Each row was made from one walk, in order. Every step used is in the known rows, and no mark comes twice. Write each row's walk.
Each row is shifted at random along 4 fixed directions that mean nothing.
Known rows
A V E R F H D N S: [  66  409 -241 -265  180  270   46  -66 -140   80   91    8 -265  -68
  252 -117  305  453   98  209  434   13  -66  -35  128  192 -473 -168
 -293  103 -511  -63   73 -313 -160   30  246 -185  173  -52 -158  267
 -125]
E D A H S N F: [  43  -62 -200 -201  142  217   21   28  -78  129    0   81  112 -420
   80  121  143  -61  -24   99  -37  -13    4   20  171 -149 -153   67
   -6  168 -226 -137   41 -141  -63   31   67   39    6  170  -82   49
  207]
A V R F: [   4   54 -120  -32  -78  -33  -82  194   48   50 -164  -30  143 -287
  -61   35   72   58   32  -39   37 -110    5  -27  -13 -102 -164  -29
   44   81 -213 -156  -16  -30  -35  128  180  -45 -107  184  -64  -99
   44]
D N F V: [-117  147  -20 -110    9  188  108 -152  -98  154   22  113   17  -73
  246   25  -10   26   -3    1  250  174   17   16  -23  -15 -165 -177
  -19  145 -140  -26   48  -50 -106  -19   97  -42  -68   98  -15  190
   25]
D A H F V E R: [  18  262    4  124   60  121 -188 -244  -53  -57    1  -71   -4 -125
   19  198  316  -54 -105  270  -88 -122    8 -152  155    5  -90 -253
  -72 -134 -169 -157   22  -34  124   45  -70  -93 -122  -73 -111   64
   79]
A H S N D F V: [ 136   96 -228 -234  241  244 -190 -244 -144  310  286 -119   -8 -180
   50   79  128    6 -185  234 -177  147   -7  159  198  -83  -39 -229
 -148    8 -147  -96  -35  -24  114 -134   45   19  181 -125    5  140
  -50]
R F H D E V: [  95   98   18 -116   97   99  113  -59  -67   67  -71   40  -39 -222
   61   98   -7   -3   48  -48  100  -98  -95 -110  130 -160 -182   12
  -62  108 -286 -182  -55 -109   25  120   99  105   21  159  -63  -49
  155]
N F A V: [-241    1  100  -67 -118   63  235   -7   21  140 -294  223  252 -373
  187  -13   32  -10   27 -316  358  -32   24 -108 -201 -255 -146   -6
  147  388 -262 -175  190  -56 -317  133  266   27 -240  435  -60   55
  138]
F H D A V R: [ 167   79 -116  -86  267  -27 -255 -273 -195   43  206 -313  132 -357
  -36  128  139 -228 -313  202 -224   59  -30  -79   92 -158  202 -234
 -105 -241  -51 -193  -51  140  169 -219   -6   -1  137 -100  -22   -7
   18]
H V R F E D N S: [  20  165 -203 -116  117  165  162 -155 -212   89  -25   15  144 -323
  310   63  178   36   53   45  198   29    2  -67  239  -88   37  -42
    9  289 -226 -213  158 -156  -46    9   52  -16   90   26  -37  251
  193]
F V E D A: [  40  173 -270  138  -54   78 -256  -39   86  120   33  -93 -149    2
 -137  118  110   -8  -85  237 -204  -74  -52  176  177   70 -193 -196
 -168 -157 -104 -175  -39   26  183  242 -117 -255   61  -98  -90 -118
  156]
S N H D E V R F A: [  87  313  -55 -126  180  256   -2 -143 -279  153  -17   57   20 -358
  186  125  110  106    7   42   57  -51    1   42  132 -162 -231  -14
  -12  165 -280 -278   77 -110   22   52  188  -23  -51   72  -94   75
  169]
D A H F V: [ -51  196  219  -68  -41   59   78 -222  -75   15 -155   78    9 -236
  214  128  112  -64    5  -40  212    3   -9 -239  -16 -113  -40 -161
    6  179 -256 -100   -2  -41  -34   78   69  -24 -105  213  -37  190
  -15]
E V R F H S N D A: [ 188  286 -191  -56   67  172 -296 -284 -292   62  101  -84  -12 -189
  136  270  303  -62    4  248 -229   10    0   29  249 -148   76 -148
  -61  -41 -205 -240    2  -12  275  -51  -48  -92  -23 -177   48  158
  121]
N D F E V R: [ -97  262 -208   15   -9  136  -21 -123  -87   64    6  -49  -99  -97
  149   75  169   74   -4   81   72  -57   -6  100  144  -61  -89 -114
 -103  102 -201 -240  130  -39   -9   72  -36  -72 -136    1   -8  161
  116]
E V F A H D N S: [  43   96 -212 -203  229  205 -168 -116  -37  203  327  -43  -25 -213
   47   41  128  149 -133  212 -106    1  -32  107  161  -32 -163 -180
  -73   -6 -201 -257  -11  -88   30   -3  118  -25  145 -106  -74  153
   97]
V R F A: [  12  304  -71  -47   37   73 -165 -208 -195   51   13 -132   59    7
  143  -55   43  172 -155  249   19  118   55  -93  -59  -43  233 -138
 -125  -14 -137  -56  -79   23  126 -165  202  -50  166 -200 -119  219
  -39]
A H S N D E V R F: [ 185  160 -144 -148  223  212 -237  -67 -155   62  186  -70  -67 -214
   83  185  302   -6   54  187 -166 -116   -5   40  292  -95 -182  -93
  -14  -88 -250 -203  -35 -126  256  -51  -15  -28  -31 -101   31   30
  173]
S A H V R F: [  78  222  -59  -84  -60  116 -271  128 -119  138  -48 -101 -170 -197
  -91   16   45  228  -16  238  -14  -72   78   50  190  -44 -109   30
 -104  -58 -308 -173 -145  -56  102  -31  246 -132  -95   37 -165  116
  -67]
R F A H S N D E: [ 155  199 -103 -185  -11  110 -318  -87  -51  202  133   15 -240  -84
  -79  180  251   58   61  231 -156 -174  -41   64  133  -60 -360 -148
   74 -138 -314  -69  -36 -134  274  260   32 -152   62  -17   -9  -77
   31]
R F V E D N S: [ -38  103 -272 -126  112  283  247 -114  -45  161 -138  133  264 -300
  314   20  102   63    5  -62  161   93  -32    2  131  -83  -10  -56
  -86  404 -210 -161  130 -110 -148   95  156   71  156   44  -66  139
  200]
R F H S A V E D: [ 112   54  -23   76  -15  -21 -271 -137    1   15  -74  -68  165 -242
 -197  238  366 -222  -68  103 -281 -187  -23  -82  222 -200   31  -64
  -26  -77 -168 -193   59  -15  121   50  -11   19  -66   -2   48 -188
  206]
V E D F H: [ -60   10 -333  -92   66  113   79   85   94   88 -139  -19   53 -262
   -2   11   56   44 -120   81   14  -41  -74   71  172 -121 -162   35
 -216   88 -211 -124   32 -101 -129  123   79  146  181   90 -147 -109
  182]
S H F V E: [ -49  128   -3   40   52  169  195  -55 -141   53 -191  111  152 -254
  242   56  110  -34  -97 -144  150   25  -20 -110  111 -145  -36   30
  -59  261  -81 -148  144   16 -194  -14  122  105  -10  192 -114   68
  148]
R F A V E: [ -14  234   95  155 -177  -72 -377 -186   98   13    4  -19    5  104
 -149  167  307 -102  -20   73 -181 -183  -16  -76  -28  -15  -90 -276
   69 -189 -159 -111   35   12  244  146   30 -138 -112  -94   41 -107
   30]
V R F A H S N D: [  92  149 -206 -212  114  114 -104  -79 -230  162  -51   27  107 -394
  170   50  217  128   10  122   10  -25   15  -32   27 -259  -50   24
   48  164 -286 -151  118  -66  -13   46  223   -7  161   54  -86   98
   34]
S A V F H D: [  51   89  171  -28  108    7 -120 -254 -200   12  126 -190  203 -308
   28   71  177 -161 -293   41 -102   95    4 -102   91 -219  236  -53
  -91  -17  -79 -136   63   77   11 -338  114  154   30  -36   20  117
   46]
E V F H: [ -72   33   58   38   27   14  -47 -110   -7  -59   36  -35   81  -70
   52   62  137  -25  -65  -20  -21  -11  -35  -41   90 -129   34  -49
  -37    3  -86 -144   56  -32   15 -133   15  127   -1  -68   35   34
  209]
N S F H D E V R: [  89   43 -282 -251  262  299  157   67 -199  189  -27  -94  153 -498
  147   70   37   98 -127  -38   60  -31  -24   78  266 -256  -55  113
  -93  304 -202 -297   59  -14 -198  -63  180   44  -53  171 -150   11
  291]
A H V F E: [ -32 -225 -152  -15  167   33    3  -62  -20  134  122  -94  318 -414
  -61   28   24 -107 -268   19 -168  -93  -63  -42  162 -190  157    0
   32   37  -75 -233  112   35  -16 -102  158  220  222   44 -128  -35
  241]
N S A V F E R: [ -49  207  -54   98  -40  148 -260 -209  -80   22  176 -191   65  -39
  -98   65  406  119 -194  216 -127  -83   60   72  167   66   50 -188
  -26  -14  -82 -132  165  -24   62 -174   -4 -155 -201 -224    3  137
  143]
V E R F: [ -71  145   92  157 -116   -8  149   -2   -4 -227 -336  167  205 -125
  160  149  292  -52  189 -144  137 -173  -10 -247   -9 -132  -65  139
  145  222 -132  -41  210 -123 -116  113   29  108 -261  122  -16  -19
  161]
D A H V R F E: [  40  201  -94  -52  -20   24 -207 -158 -122   58   -7 -101  -44 -238
   14  147  169   -8  -60  185  -33 -136  -38 -145  122  -75   22 -143
    9  -54 -303 -191  -17  -20  186   49  125  -99   26   18 -115   89
   60]
N S F H V E R: [ -43  199  -28  -80  127  309  221 -146 -244   23 -123   21  111 -201
  337   -4  267  162  -18  -72  301   36   36  -80  227 -114   73  100
  -98  362 -226 -139  234 -140 -275 -243  178   26 -129   15 -118  301
  163]
D A H V E R F: [ -10  319  265   51   46  125    2 -332 -157 -216 -117   41   44 -118
  326  172  369 -119   58   15  159  -48    8 -373  109  -65  139  -71
   -3   78 -292  -97   50 -167  102 -193   57   73 -212  -44  -26  321
   68]
R F V E D A: [ -35  -13 -160   86  -21  135  201 -146   -9   76 -364  109  503 -516
  165  186   30 -271 -114 -165  -92  -11  -49 -130   60 -321  241   37
   16  385 -123 -264   94   61  -56  167  107  204    4  199  -97  -52
  344]
E V R F: [   1  145   -9   41   27   85  -14  -41  -95  -55 -109   -3  152 -121
  133   57   69   29   42   -3   15   -8   39  -84   62 -114  114    2
  -24  133 -115 -182  -27  -24   41  -90   89   56 -124  -24  -18  113
  129]

Which walk is each row?
[  23   92 -206 -214  199  185  164  -56 -164  104  -71   30   32 -462
  227  -84   48  117    5   97  294    1  -33 -100  173 -138 -150    1
 -123  195 -386 -173   32 -210 -104   15  183   98  264  131 -180  168
  146] : A H V R F E D N
[   1   -6 -236 -269  222  429  238   65  -83  187  -27  105  104 -455
  273  -38  100   85  -36  -58  185   36   13   91  330  -99 -120  115
 -149  367 -295 -204   86 -198 -266  -63  204  107   48  146 -153  224
  197] : A H V E D N S F
[  -2  188   86   28  -68   76 -198 -306 -179   26  179  -29  -74 -215
  137  240  371 -201  -51   50 -118  -72  -34   -5  220 -116  -22 -122
  117  -42 -199 -169  219  -44  226  -30  -88  -23  -45  -58   79  197
  130] : S N D A H V F E
[ 162  220 -290 -112  178  191 -237 -241 -274  215  183 -162  105 -428
  -73  148  174  -25 -232  240 -251  -57  -22  102  162  -27  -37 -191
  -74  -53 -215 -255  102   41  137    5  176  -78  125  -75  -95   30
    9] : S N H D A V R F E
[ -15  276 -223 -155   31  250   39   -3  -89  144  -51  171 -159 -159
  157   63  207  194   75  129  168  -71  -35  122  157   22 -418   18
 -140  182 -315 -119  131 -206 -259  253  141 -183    2  128 -128   82
  116] : V E D N H S F A
[ -43  -32 -289   24   -3  155  -57  -31  -90  134  -97   -8  316 -593
  -29  179  214 -220 -135    8 -119 -101   19  104  138 -259 -135  -57
  104  149 -145 -279  219   12  -22  112  -25  -16 -132  205  -68 -126
  378] : S N F E D A V R
[ -29  126  -78  -88  258  240  -19 -411  -78   70  171  -22  197 -158
  267   -6  286 -112 -173   46   30  128   14  -21   87  -26  148 -297
 -112   66  -89 -134  108  -69   29 -192  -19   13  147 -202   49  206
  158] : F A V E D N S
[  -4  236   58  102    8   71 -126 -234 -185  -68  119 -109   80  -54
   82   35  396  117 -115  191   87  -30   -9 -131   88   10   20 -116
 -112   89 -167  -68  123  -93  -47 -233   47 -138 -102  -90  -53  210
  131] : H S A V F E R
[-192  196    5  -81   54  217  373 -139 -178   10 -245  145   65 -344
  515    2  125   10   15 -139  486   88  -26 -178  134 -159    4   89
 -173  365 -404 -225  196 -182 -255  -82  210   54   -1  253 -146  354
  232] : N F H V E D A
[  25  336 -196 -286  102  264   13  -94 -268  192  -36  -81 -120 -314
  351  -15  132  239  -72  125  269  127    3    0   69 -111  -42  -61
 -218  282 -397 -153    6  -30 -177  -69  267 -214   13  129 -157  350
  -26] : N D A H S F V R
[ -44  219   43 -138   83   88 -108  -40   25   29  147   19 -216   23
  177    9  227  261   35  125  226  -98 -110 -111   55   16 -346 -153
 -128   29 -387 -120  -94 -224   28    8  147 -168   59   36 -105  125
  192] : D E V F A H S
[  70  276  160   -3   12  -42 -343 -203 -158  -35   54 -136   62 -134
  -63  269  396 -118  -19  129 -196 -108   84  -86  119  -37   94 -149
   91 -129 -120 -160   60   12  124 -133   75 -138 -339  -64  157   56
  -39] : N H S A V R F
[  83    6  -62  -14  -31  -99 -279  -28  -28   64  179  -64   40 -223
  -93  231  411 -155    8   21 -205 -121  -58   91  174 -161 -259 -111
  141 -119 -127 -145  207  -45   96   71  -92  -54  -22   22  157 -135
  128] : A V F H S N D
[  50   48 -333  -52  107  182  -47   17  -17  169  -69   83  130 -422
   22  219  349  -12   37   52  -83 -150  -56   97  208 -229 -403  -19
   50  186 -216 -192  220 -114 -123  214   -6   12 -113  170  -69 -136
  188] : A H S N D F V E R
